[  6 -14   9   4  -1 -15  12   9 -10 -11 -22  12 -56  10   7   7 -11  19
   2  11 -12 -11   5   7   5   1 -12  11 -23 -30  10  -7  -3 -49 -16 -19
  -8 -25 -21  28   0   5  19 -32 -13   3 -10  -3  12 -11  -5  -6 -10 -17
  -8 -14  24]
G
[  1  -6   8  13  -2  -4 -27  -9  18  -5 -12   6 -24 -16   8  23  59   8
   2 -23  -5 -45  17 -66  21  30   1  -4 -28 -22 -19   9  34  20   0   0
   2  -8   0  -4  -6 -25  20   4   3   7  14  -2  -1  -4  22  -1  -1  18
   1 -20  10]
H
[-10   1   2   3  -7 -17  -6  -2  14   3 -17  20 -67  15   5  11  21  23
   8 -15   1 -76  17 -27   6  -2 -31  21 -35 -25  -8  -4  -4 -39 -20 -29
 -24 -30 -19  16   2   3  19 -28  -6   1  -8  -2  12 -10   4  -7   1   4
   3 -12  33]
G
[ -2   6  21   9  -7  -5 -12   3  14  -2  -2   4 -24 -26   7  15  22   4
   9 -14  -5 -26  22 -45   9  15   1 -16 -23 -22  18  -2  31 -15  -1 -18
   3  11   1  15 -14 -19   8 -13   5  -4  -6  15   6  -7   0  10  -9  -8
 -13 -15  23]
H
[  6   2   1  12  -5   6 -17  -2   9   0 -13  -4 -52  -6   0  21   6   5
  11 -16 -12 -41  18 -22   7   9 -14  15 -31 -17 -20  -9 -21 -23 -29 -24
 -19 -13 -11   7   7  -6  17 -25   2  13  -6  -7   1 -10  10  -9   9   4
  -3  -1  24]
G
[  2   1   7   5  11   7  -5 -17   9 -25  14  -6 -18 -33  11  22  16  29
  -2  -6 -10 -31  11 -56  10  53  12  -5 -29 -20  -5  -7  31 -19  17 -11
  -9 -12   6  -5  -9 -14  -6 -11   7  -7  -1   0  16   2  -4   1   7  -5
   1 -21   3]
H
[ -3 -24 -12  15  13  12   6 -19 -24   0  41   3  37  24  13 -51 -64   1
   5  85  42  35   7  46  -9   7  28  -1  38  -9  89 -13 -21 -44  75  -3
  12 -29  35  40 -10 -10  31 -54  -7  -9 -39   1  17 -22 -15   1  -3 -56
   6 -16 -15]
G
[ 10  11  -8  18  -5 -14  -8  25   6  -4   9   7 -21 -19  13  17  32  19
   0  29 -12 -21  17 -68  13  47  -6  -7 -50 -36  15 -10  34 -22  36  -8
  -6  -9   4   6  -7 -22   1 -30  -6  -9 -12 -18  16  -7   5  18  -9 -18
 -10 -31  14]
H
[  7   1  -5  13   5  -3 -11  18  18  14   3  13 -30 -19  12  11  47  35
 -13   0 -11 -44  21 -81  19  42   8 -10 -22 -30   1  -3   2 -22  10   3
   1  -2   9 -14 -16 -15  10 -14   1   0 -18 -12 -10   6  -1  -4   4  -5
   0 -17  12]
H
[ 15   8  13   5  -4  -6  -3   5   7   7 -13  14 -57   6  -2  19  23   2
 -57 -30  -8 -36  16 -28  12   9  12   9 -41 -22 -24 -10   9  -9 -20 -15
 -14 -18 -15  -8   4  11   6  -9  -5   5 -31  -3   3  -8   7 -11  -7   9
 -11  -7  19]
G
[ 21 -10  13  40  37  37 -45  -4   9  -4 -32  14 -18 -56 -11  10  33   8
   1 -30  -5 -27  21 -77 -13  12 -19  -9 -60 -22   1  -8  27 -23 -11 -15
   0  13   1  23   6 -53   3   7   3   2 -22  -8   6 -12  -4  25  16  -7
 -10 -23 -13]
A
[  0   8   6   8   7  -3   4  21  22   1  18  -5 -20 -13  12  22   7  -1
  -5   0  -2 -34   5 -49  -1  26  13  -5 -14 -26  -6 -12  31  -8  11   7
  -5 -17   7  17 -15 -23  -4 -13   1 -12   4  -1  -5 -10  22  18 -10  -8
  -9 -17  18]
H
[  3   2 -15   9  -2  -1 -35  19   2  11  11  19 -26 -29  19  26  27  35
  -4  15  -2 -32  22 -70  21  45  -2 -14 -35 -45   1  -2  26 -50  19  -9
 -17 -23  16  -2  -9 -24   3 -18  -1   1 -18  -7  19 -28   1 -10  11 -18
   6 -27  10]
H
[  5   3   1  12 -12  -7  -5 -16   7 -16 -15  14 -42 -37   2  18  14  14
  13 -33  -2 -30  13 -30  11  18 -19  17  -9 -34  -6   2   6 -78 -18 -14
 -17 -31  -2  10   3  -3  28 -12   2   5  -9   9   6 -10   2 -12  -7   3
   6  -9  18]
G
